What each symbol does to the points:
naz: ω>reb, ρ>gug, β>noz, ζ>kol, π>zup, τ>pul
gor: ω>gon, ρ>zup, β>lop, ζ>zum, π>gug, τ>siv
git: ω>mam, ρ>lur, β>buz, ζ>zod, π>geb, τ>non
zud: ω>lem, ρ>mez, β>fal, ζ>pul, π>taz, τ>kol
fif: ω>guv, ρ>tif, β>loz, ζ>sof, π>non, τ>geb
geb: ω>paz, ρ>gez, β>., ζ>zoz, π>git, τ>fif
kol: ω>nef, ρ>ruf, β>zib, ζ>naz, π>vaz, τ>zud
zib: ω>tif, ρ>guv, β>kol, ζ>noz, π>foz, τ>fal
noz: ω>gen, ρ>poz, β>naz, ζ>zib, π>giv, τ>ker
das: ω>gug, ρ>reb, β>sof, ζ>loz, π>gon, τ>dud
loz: ω>ruf, ρ>nef, β>fif, ζ>das, π>vot, τ>.
zab: ω>nar, ρ>siv, β>rab, ζ>taz, π>pul, τ>zup
dem: ω>pul, ρ>dud, β>meb, ζ>lem, π>nar, τ>reb
ruf: ω>loz, ρ>kol, β>guv, ζ>gug, π>zum, τ>mez
bal: ω>zod, ρ>rab, β>siv, ζ>mam, π>lub, τ>lop
gug: ω>das, ρ>naz, β>poz, ζ>ruf, π>gor, τ>sud
siv: ω>sib, ρ>zab, β>bal, ζ>rul, π>sud, τ>gor
rab: ω>viv, ρ>bal, β>zab, ζ>ved, π>ker, τ>giv
foz: ω>nas, ρ>zap, β>vaz, ζ>giv, π>zib, τ>ved
nat: ω>taz, ρ>buz, β>lur, ζ>nar, π>lem, τ>pof
gen: ω>noz, ρ>sof, β>reb, ζ>tif, π>ses, τ>meb
lub: ω>zoz, ρ>ker, β>sud, ζ>paz, π>bal, τ>poz
zod: ω>bal, ρ>viv, β>sib, ζ>git, π>zoz, τ>vuv
zoz: ω>lub, ρ>meb, β>dud, ζ>geb, π>zod, τ>sof
mam: ω>git, ρ>ved, β>rul, ζ>bal, π>paz, τ>zap
rul: ω>buz, ρ>taz, β>mam, ζ>siv, π>mez, τ>zum
tif: ω>zib, ρ>fif, β>nef, ζ>gen, π>nas, τ>gez
fal: ω>gez, ρ>paz, β>zud, ζ>ker, π>ved, τ>zib
buz: ω>rul, ρ>nat, β>git, ζ>sib, π>., τ>vot
paz: ω>geb, ρ>fal, β>mez, ζ>lub, π>mam, τ>guv
gon: ω>gor, ρ>gup, β>vuv, ζ>vot, π>das, τ>sib
sib: ω>siv, ρ>nar, β>zod, ζ>buz, π>dud, τ>gon
pul: ω>dem, ρ>sud, β>ker, ζ>zud, π>zab, τ>naz
poz: ω>sof, ρ>noz, β>gug, ζ>guv, π>lop, τ>lub
sud: ω>dud, ρ>pul, β>lub, ζ>mez, π>siv, τ>gug
vaz: ω>pof, ρ>zum, β>foz, ζ>zup, π>kol, τ>taz
sof: ω>poz, ρ>gen, β>das, ζ>fif, π>vuv, τ>zoz
pof: ω>vaz, ρ>vot, β>nas, ζ>gup, π>nef, τ>nat
lur: ω>ved, ρ>git, β>nat, ζ>viv, π>gez, τ>nas
vot: ω>zum, ρ>pof, β>non, ζ>gon, π>loz, τ>buz
giv: ω>ses, ρ>lop, β>zup, ζ>foz, π>noz, τ>rab
dud: ω>sud, ρ>dem, β>zoz, ζ>., π>sib, τ>das
taz: ω>nat, ρ>rul, β>ved, ζ>zab, π>zud, τ>vaz
gup: ω>zup, ρ>gon, β>ses, ζ>pof, π>reb, τ>nar
meb: ω>ker, ρ>zoz, β>dem, ζ>gez, π>viv, τ>gen
lem: ω>zud, ρ>., β>gez, ζ>dem, π>nat, τ>nef
ved: ω>lur, ρ>mam, β>taz, ζ>rab, π>fal, τ>foz
zup: ω>gup, ρ>gor, β>giv, ζ>vaz, π>naz, τ>zab
nar: ω>zab, ρ>sib, β>viv, ζ>nat, π>dem, τ>gup
non: ω>zap, ρ>nas, β>vot, ζ>vuv, π>fif, τ>git
nas: ω>foz, ρ>non, β>pof, ζ>ses, π>tif, τ>lur
gez: ω>fal, ρ>geb, β>lem, ζ>meb, π>lur, τ>tif
zap: ω>non, ρ>foz, β>zum, ζ>lop, π>guv, τ>mam
ker: ω>meb, ρ>lub, β>pul, ζ>fal, π>rab, τ>noz
ses: ω>giv, ρ>vuv, β>gup, ζ>nas, π>gen, τ>viv
mez: ω>., ρ>zud, β>paz, ζ>sud, π>rul, τ>ruf
lop: ω>vuv, ρ>giv, β>gor, ζ>zap, π>poz, τ>bal
reb: ω>naz, ρ>das, β>gen, ζ>nef, π>gup, τ>dem
zum: ω>vot, ρ>vaz, β>zap, ζ>gor, π>ruf, τ>rul
nef: ω>kol, ρ>loz, β>tif, ζ>reb, π>pof, τ>lem
vuv: ω>lop, ρ>ses, β>gon, ζ>non, π>sof, τ>zod
guv: ω>fif, ρ>zib, β>ruf, ζ>poz, π>zap, τ>paz
viv: ω>rab, ρ>zod, β>nar, ζ>lur, π>meb, τ>ses

The rows follow the links: the fewer symbols apart two points are, the more alike their rows tend to be.

Each row is also shifted at random along 4 hidden directions that mean nothing.

Some points, each with a row of numbers:
mez (118, -126, 33, -103, 134, -146, -423, -69, -46, 13, 204, 216, 106, 412, -153, -338, -310, 458, -3, -95, 698, 592, 76, -381, -526, -360, 24, 165, 344, 311, 52, -852, -155, 296, 708, -237, 15, -265, 535, 122, 51, -176, 84, 15, 71, 91, -275, -281, 235, -276, 444, 110, 371, -662, -24, -226, -616, 226, -277, 19, 464, -468, -106, -292)
sof (-499, -39, -68, 190, -257, -92, 214, -154, -339, 187, -196, -265, 30, -279, 109, -367, 647, -289, 314, 188, -638, -260, -151, -124, -2, 336, 66, 307, -405, -479, 548, 130, 320, -76, 325, 584, -819, 351, 98, 357, 333, 192, 480, -65, -4, -410, 486, -407, 207, -279, 392, 382, -71, 12, 123, 232, 564, -160, 261, 382, 247, 209, -513, -70)
lem (881, 170, -75, -619, -741, -422, -401, -503, -100, -203, 237, -279, 82, -905, -334, 916, -374, 206, 64, -122, 642, -110, -62, 604, 337, 549, -471, 120, 284, -602, -58, -495, 144, 352, -179, -65, -203, 108, -116, 594, 224, -359, -427, -128, 72, -358, -246, 250, -198, 910, -45, -469, 236, 180, -33, -267, 122, 118, -205, -270, -228, -600, 96, 405)
gen (-411, 593, -8, 93, -548, 253, 81, 117, -260, 78, -536, -505, 5, 25, -16, 108, 44, -395, -301, 747, -837, -102, -326, -132, 258, 36, -237, 198, -263, -300, -157, 535, 22, 98, -450, 485, 269, 250, -371, 248, 219, 15, 40, 103, 150, -111, 392, -215, -235, -47, -21, 80, -615, 259, 249, 205, 170, -312, 8, 90, 467, 495, 201, 55)
zib (77, 214, 325, 161, 173, 190, 89, 491, -207, -595, -666, 667, 430, -277, -67, 166, 378, -118, -261, -25, -566, -563, -101, 755, 94, 479, -105, -230, -490, -815, 63, 531, 258, 58, -255, 672, 131, 339, -212, 43, -86, 27, -344, 22, -8, -324, 5, 371, -515, -58, -68, -45, -707, -81, 232, -134, -180, -16, 117, -123, 235, -59, 149, 178)
vaz (139, -14, 122, 599, 49, 44, 15, 438, 670, -150, -471, -41, 50, -129, 365, 63, -483, 250, -806, 287, -172, 87, -217, 398, 117, 238, 322, 8, -154, 149, -170, -78, 75, 21, -255, -77, 403, 530, -140, -589, -335, 308, -11, -336, -36, 91, -357, 217, 55, 251, -291, -308, -70, -199, -145, -825, -362, -236, -198, 51, -193, 257, 337, -320)
das (215, -15, -484, 234, -634, -307, 311, -670, 118, 246, 47, 275, -213, -514, 133, 241, 18, 352, 978, 639, 76, -195, -592, -110, -257, 109, -92, 517, -411, 179, 68, 237, -4, 13, 199, -7, -103, 635, 333, -677, 404, -445, 329, -10, -259, -359, -497, -522, -50, -362, -175, 357, 790, 298, 137, 164, 479, -573, 420, 286, -137, 208, -624, 140)
sud (-86, -313, -496, -115, -373, -181, 367, -379, -4, 179, 102, 73, -66, 56, -269, -104, 264, -610, 214, -169, 813, 472, 306, -46, -361, 4, 348, 15, 376, 134, 131, -820, 395, -133, 970, 121, -304, -54, 301, -217, -389, -466, 98, -278, -572, 248, -21, -913, 59, -281, 484, 148, 463, 166, 169, 321, 106, -367, -519, 84, 166, -119, 252, -355)
bal (-235, -224, 171, -386, 423, 68, 221, -102, -179, 19, 356, -208, -15, 10, -125, -370, 663, -183, 168, -960, -222, 24, 777, -104, 219, -510, -210, -342, 108, 407, -434, 40, 302, -41, 445, -495, -188, -374, -146, 150, 62, -324, 127, 258, 213, 19, 392, 38, 171, -353, 325, 357, -36, -313, -588, 423, -54, 144, -192, 201, 66, -171, -146, 70)
rab (-21, 206, 87, -398, 164, 327, -315, 244, -250, -132, 392, -84, 88, 95, 68, 10, 700, -12, -445, -469, 129, -49, 534, 79, 729, -45, -8, -785, 60, 279, -287, 156, 2, 270, -139, -316, 127, -588, -416, -5, -204, 40, -379, 150, 15, 377, -23, 626, -319, 65, 215, 63, -748, 178, -211, 94, -65, 244, -101, -22, -226, 118, 45, 212)
fal (59, 726, 419, -498, 227, 299, -205, 63, -161, -227, 407, -127, 306, 52, -247, 149, 508, 472, 351, -265, -182, -5, 376, 27, 246, 324, 162, -662, -65, -194, -545, 205, 465, 459, -189, -120, 430, -475, 117, 319, 259, -640, -553, 41, -138, -89, 130, 966, -580, 192, -15, -269, -766, -325, 400, -208, -604, 113, 160, 14, -494, -601, 337, 525)
nas (47, 362, 360, 308, 233, 259, 175, 247, -93, -345, -180, -158, -14, -42, -149, -258, -181, 72, -374, 409, -772, -257, -165, 127, 218, 180, -21, -58, -308, -486, 123, 609, 218, -28, -510, -111, 590, 292, -523, 237, 82, 225, -174, -25, 84, -507, 429, 398, -74, 233, -365, -151, -431, 22, -28, -291, 164, 310, -59, -255, -174, 677, 360, 20)
tif (-607, 380, 47, 283, 40, -311, -67, 174, -146, -513, -131, 408, 298, -4, -324, 100, 132, -149, -444, 550, -987, -274, -14, 123, -314, 416, -220, 98, -441, -785, 95, 498, -80, 102, -122, 349, 555, 592, 255, 450, 269, 277, -152, 396, 284, -212, 98, 342, -267, 191, 438, -265, -472, 60, 113, -34, 4, -34, 153, -160, 592, 785, 59, -414)
giv (-392, -63, 589, 478, 183, 550, 227, -12, -192, -3, -67, 26, 19, 251, 0, -283, 263, -227, -105, 500, -857, -446, -66, -304, 790, -118, 354, -426, -449, 103, -145, 698, -178, 130, -592, -393, 378, -287, -586, -737, -364, -369, 357, -322, -345, -291, 254, 795, -678, -174, -69, -39, -757, 83, 25, 90, 71, -203, 302, 469, -418, 481, 215, 92)
poz (-417, 9, -186, 511, -174, 94, 98, -579, -335, -25, -298, 465, 321, 88, -448, -340, 1088, -400, 107, -293, -536, -126, 223, 117, -123, 102, -109, 56, -715, -532, 116, 684, 489, -47, 620, 428, -457, 315, 102, -225, -259, -525, 103, 149, -2, -288, 51, -505, 3, -848, 248, 516, -262, -116, 260, 471, -382, -447, 743, 673, 325, 165, -573, -32)
zoz (-252, 396, -148, -555, 143, -276, -150, -94, -448, 754, 119, 184, 80, 311, -290, -326, 395, 411, 345, -350, -209, -169, 347, -255, -419, -506, -227, -315, 125, 577, -558, -201, -320, -2, 288, -368, -415, -617, 349, 679, 525, -150, 567, 464, 519, 331, 470, -284, 312, -440, 305, 428, -86, -357, -324, 739, 55, 732, 191, 176, 574, -72, -86, -53)
gez (-232, 521, 57, -478, -33, 247, -69, -123, -541, -152, 418, 23, -14, 91, -551, 57, 317, 68, 172, 333, -152, 108, 328, 215, 194, 100, 49, -334, -290, -353, -216, 359, 99, 301, -425, -190, -43, -599, 178, 776, 352, -344, -30, 208, 114, -72, 346, 440, -251, 383, 945, -125, -574, 163, 226, -252, -99, 137, -262, -386, 467, 192, 371, 19)
foz (-91, 262, 337, 578, 395, 423, -339, -135, -75, -674, -220, 409, 601, -179, -489, 67, 627, 203, -130, -316, -492, -681, -259, 374, 341, 459, -44, 174, -633, -654, 26, 620, 20, -27, -73, -156, 140, 242, -610, -152, -424, -86, -483, -59, -68, -175, 94, 78, -372, 177, 202, -487, -764, -374, -219, -163, -486, 43, 419, 113, -167, -5, -153, 470)
gup (-221, 92, 63, 403, -232, 85, 130, -119, 721, 186, 106, -272, -746, 199, 302, 235, -667, 248, 243, 812, 308, -433, -726, -83, 300, -283, 356, 332, -271, 314, -151, 451, -411, -74, -472, -253, 240, 295, -148, -943, 88, -122, -82, -401, -245, 32, -298, -432, -192, 125, -145, -163, 395, 910, 53, -453, 695, -67, 220, 161, -388, 639, -110, 211)
meb (-135, 558, -111, -617, -119, 5, 216, -98, -789, -10, 212, -175, -380, -14, -706, -158, 699, -311, 103, 138, -253, -351, 263, -258, 2, -170, 165, -460, -256, -246, -384, 204, -20, 156, 38, -108, 254, -407, 179, 390, 115, -473, 193, 301, 238, -72, 622, 195, -207, 561, 483, -106, -606, 497, 8, 392, 156, -282, 92, 137, 409, 250, 256, -12)
nef (415, 352, -161, 214, -649, -274, 83, 398, 188, 140, -738, -174, -53, -531, 460, 461, -1253, 670, -286, 679, 127, 103, -461, -57, 62, 85, 139, 174, 2, 140, 242, 470, -487, 337, -465, 170, 173, 461, 147, -527, 284, 10, -30, -435, 175, 4, -182, 302, -254, 348, -373, -383, 474, 259, 31, -461, -7, 2, 256, 246, 77, -48, 263, 265)
vot (286, -589, -203, 390, 10, -6, -334, -298, 370, -283, 25, -117, -344, -487, -152, 98, -597, 275, 53, -71, 150, 468, -458, -233, -139, 56, -74, 688, -170, 110, 205, -132, 25, -526, 253, 20, 256, 703, -74, -244, 116, 356, 87, -338, -21, -118, -235, -266, 398, 174, -273, 255, 748, -122, -18, -248, 214, -193, -308, 302, -201, 224, -436, -76)
gon (55, -356, -329, -5, 11, -335, 322, -478, 217, 381, 294, -47, -330, -178, 91, 340, 152, 151, 906, 185, 312, -50, -663, -144, 52, 241, 261, 586, -496, -20, 181, 56, -228, -251, 218, -170, -162, 212, -129, -945, 14, -25, 116, -269, -186, -73, -220, -465, 205, -54, -203, 246, 867, 452, 49, 260, 507, -254, 358, 230, -373, 252, -469, 481)
fif (-100, 31, 223, 408, 260, -19, 223, 80, -161, 306, -82, 388, 246, 175, -412, -190, 24, 358, 243, 216, -735, -138, -18, -236, -287, 180, -179, 410, -537, -162, 211, 696, 222, -182, 367, 216, -435, 160, -27, 705, 291, 102, 223, 185, 78, -330, 587, 12, -82, -63, -104, 269, 63, -583, -155, -148, -155, -132, 260, 326, 779, 51, -502, -194)

Start, symbols taken left to right, then the point you end at.
Answers are names.
(-80, -126, 154, -381, 101, -245, -269, 642, -327, -8, 74, -41, 127, 596, -5, -773, -66, -80, 37, -535, -129, 505, 952, -273, -216, -280, 58, -157, -5, 139, 115, 6, 5, 149, 297, 230, -251, -561, 190, 971, 107, -113, -227, -45, -277, 278, 355, 347, 119, -357, 312, 265, -2, -484, 44, 3, -719, 398, -420, -80, 255, -184, 111, -537)
ζ ω β: dud
(56, -370, 98, -581, 683, 306, -154, -123, -25, 546, 176, -360, 38, 393, 299, -339, 370, -59, 282, -388, -386, -397, 410, -363, -32, -333, -404, -326, -220, 232, -254, -84, 214, -494, 63, -467, -481, -626, -24, 834, 181, 88, 179, 61, 294, -299, 603, -127, 389, -237, -116, 751, -22, -60, -299, 328, 467, 738, -63, 100, -136, -108, -21, 264)
β π ω: sud
(197, 77, -174, 588, -293, 399, 340, -251, 545, -202, 45, 356, -64, 131, 466, 255, 261, -152, -518, -5, 436, -72, -474, 399, 376, 49, 671, -118, -50, 112, -377, 144, -239, 186, 208, -235, 551, 126, 86, -1085, -435, -303, -24, -170, -387, 337, -505, -357, -46, 111, -122, -373, -99, 12, -261, 147, 130, -413, -7, -152, -443, 213, -74, 226)
ω ρ β: vuv
(-7, -110, 242, 237, 793, -109, 161, 293, -180, 496, 41, -514, -235, 71, 287, -332, -550, 85, 400, 16, -899, 220, 19, -414, 304, 13, -216, 735, -300, -62, 67, 726, 544, -743, -316, 234, -262, 290, -404, 621, -100, 758, 63, -445, 192, -641, 647, 95, 375, -267, -245, 349, 166, -494, -108, -127, 176, 570, 468, 107, -85, 204, -228, 50)
ω ρ ω: nas
(462, -517, 168, -275, 114, 123, -349, 173, 476, 435, -243, 92, 69, 321, 624, -206, -183, 280, -84, -649, 578, 89, 481, -118, -156, -374, 77, -54, 450, 666, -219, -1027, -306, -232, 189, -351, -197, -423, 206, -158, -61, 271, -8, 18, -160, 438, -670, -663, 558, -101, -20, 216, 274, -237, -251, 764, -139, 242, -337, -45, 23, -692, -284, -84)
ρ ρ ζ: rul
(278, 452, -363, -132, -401, -121, -15, 66, 125, 25, -362, 145, 106, -470, 173, 413, 62, -9, -418, 125, 973, 123, 38, 234, -46, -44, -46, -562, 596, 94, -385, -590, -43, 313, 341, -153, 98, -180, 304, 19, -79, -474, -221, 321, 237, 411, -143, -205, -116, 377, 141, -28, -50, 211, -390, 274, -95, -421, -120, -139, -179, -383, 391, -253)
π β τ: giv
(123, -703, -547, 518, 201, 8, 295, 237, 806, 257, -228, -139, -139, 407, 693, -389, -251, -328, -210, -77, 163, 381, -274, -77, 87, -495, 316, 490, 258, 379, -33, 2, -6, -375, 366, 224, -57, -294, 225, -400, -515, 318, 406, -54, 29, 321, -237, -390, 157, -876, -189, 524, 428, -68, -168, 332, -36, -144, 104, 246, 281, 251, -10, -381)
ρ β: giv
(-40, -752, 204, 587, 742, -14, -283, 491, -180, 6, 95, 228, 247, 436, -3, -719, 100, -64, -213, -260, -520, 7, 490, -412, -524, -329, -153, 359, -420, 55, 158, 363, 91, -178, 24, -69, -359, 167, -157, 247, -116, 232, 272, 190, -158, 33, 191, 70, 245, -408, -153, 612, -45, -1001, -189, -491, -226, 451, 197, 100, 62, 128, -220, -493)
β ζ: gor
(-378, -267, 9, 101, 499, 59, 28, 581, 36, 610, -189, -166, 89, 394, 222, -122, -398, 276, 77, 361, -388, -492, -88, -535, -184, -469, -173, 204, -39, 214, -171, 458, -105, -680, -324, 3, -125, 84, -123, 55, -94, 526, 552, 274, 583, -98, 409, -144, 58, -295, -374, 688, 300, -23, -164, 243, 281, 473, 652, 350, -13, 305, -19, -268)
π ρ: gen
(294, 243, 255, 719, -159, -124, 239, -61, 122, -428, -751, 627, 488, -975, -138, 689, 369, 330, -478, 261, 206, -426, -541, 1138, 88, 380, -619, 29, -167, -810, -238, -313, 82, 169, 70, 493, 190, 836, 252, -469, -196, 14, -270, 107, -180, -195, -594, -349, -74, 195, -45, -157, 109, -331, 159, -148, -259, -176, 229, -404, -5, -1009, -81, 460)
ρ ζ π: gor
(-237, -534, 376, -723, -91, -63, 239, 297, -199, 164, -122, -431, 6, 478, -26, -124, 483, -48, 340, -565, 32, 47, 528, 42, 301, -421, -274, -364, 64, 5, -112, -27, 406, 176, 188, 149, -325, -575, 72, 414, 308, -677, -38, -30, 408, -73, 501, 62, -112, -587, 266, 424, -277, -133, 55, 415, -298, 197, 260, 267, 229, -244, 75, -11)
τ π: lop
(385, 72, -579, -319, -323, -225, -176, -760, 130, 158, -71, -138, -149, -478, -49, 442, 138, 97, 985, -105, 688, 124, 91, -223, 42, 4, -33, 461, 171, 13, 136, -386, 425, -39, 184, 16, -393, -38, 451, 9, 454, -300, 20, -232, -5, 86, -331, -625, -162, 538, 256, 30, 723, -47, -81, 297, 539, -103, -423, -97, 11, -208, -72, 47)
π β π: zoz
(182, -174, -166, 505, -166, -343, -48, 291, -9, 71, -627, 220, 310, -143, 366, -258, -435, 394, 8, -56, 119, 169, 29, 351, -112, -80, 39, 225, 22, 32, 343, -477, 88, -49, 77, 580, -138, 551, 336, 130, -509, 193, -115, 62, -400, 24, -71, -408, 245, -494, -110, 291, 296, -381, 171, -246, -434, -173, 527, 203, 311, -537, 17, -280)
ρ ρ ζ: gug
(113, -208, 324, -335, 760, 2, -242, 57, -2, 269, 393, 368, 338, 484, -327, -386, 187, 505, -15, -915, 97, -153, 452, 185, -527, -214, -257, -551, 52, 71, -31, -480, -2, -289, 108, -417, -277, -425, -1, 475, 13, -198, -142, 433, 405, 256, 268, 265, 339, -92, -312, 365, -229, -517, -326, -67, -619, 608, -22, -238, -226, -370, -217, 21)
ω ω ζ: bal
(-115, 19, 304, -457, 66, -233, -94, 250, -567, 186, 278, 27, -311, 320, -281, -225, -335, 175, 321, -401, -115, 249, 290, -84, -466, -260, -453, -55, -141, 80, 59, -165, 334, -266, 44, 29, -290, -330, 128, 1230, 422, 180, 32, -184, 308, -19, 645, -160, 169, 189, 258, 200, -197, -448, 179, 161, -368, 348, -168, 58, 920, -281, -38, 89)
τ τ ζ: zoz
(8, 244, 602, -238, 318, -57, -111, 242, -29, -345, 40, -174, 391, 40, 4, -415, -11, -351, -523, -559, -117, 311, 625, 81, 217, -3, -208, -630, 424, -594, -212, -113, 532, 164, -459, -150, 383, -214, -540, 585, -342, -157, -468, -222, 100, -118, 85, 562, -48, 157, -167, -360, -578, -285, -8, -437, -82, 201, -503, -376, -177, -223, 347, 82)
ρ ρ: ved
(350, -28, 172, 203, 513, -185, -49, 788, -211, 92, -575, 221, 555, 106, 239, -531, -308, 570, 135, 73, -533, -209, 225, -259, -123, -499, 91, -128, -293, 451, 411, 606, 232, 189, -329, 407, -408, 33, 84, 113, 166, 313, -148, -112, 192, -89, 247, 320, -243, -673, -266, 397, 208, -925, 379, -296, -685, 187, 652, 718, 232, 49, -126, -110)
π π: guv
(-496, 343, 171, 468, -281, 96, 186, -65, -103, -132, -96, -300, 42, 266, 84, -154, 505, -591, -158, 376, -782, -335, 10, 76, 537, 81, 611, -402, -253, -273, 56, 970, -20, 735, 110, 246, 267, -186, -181, -31, -271, -564, -218, -266, -286, -124, 317, 777, -606, -225, 316, 42, -718, 563, 185, -219, -358, -509, 39, 367, 4, 550, 309, -531)
τ ζ ω: gez
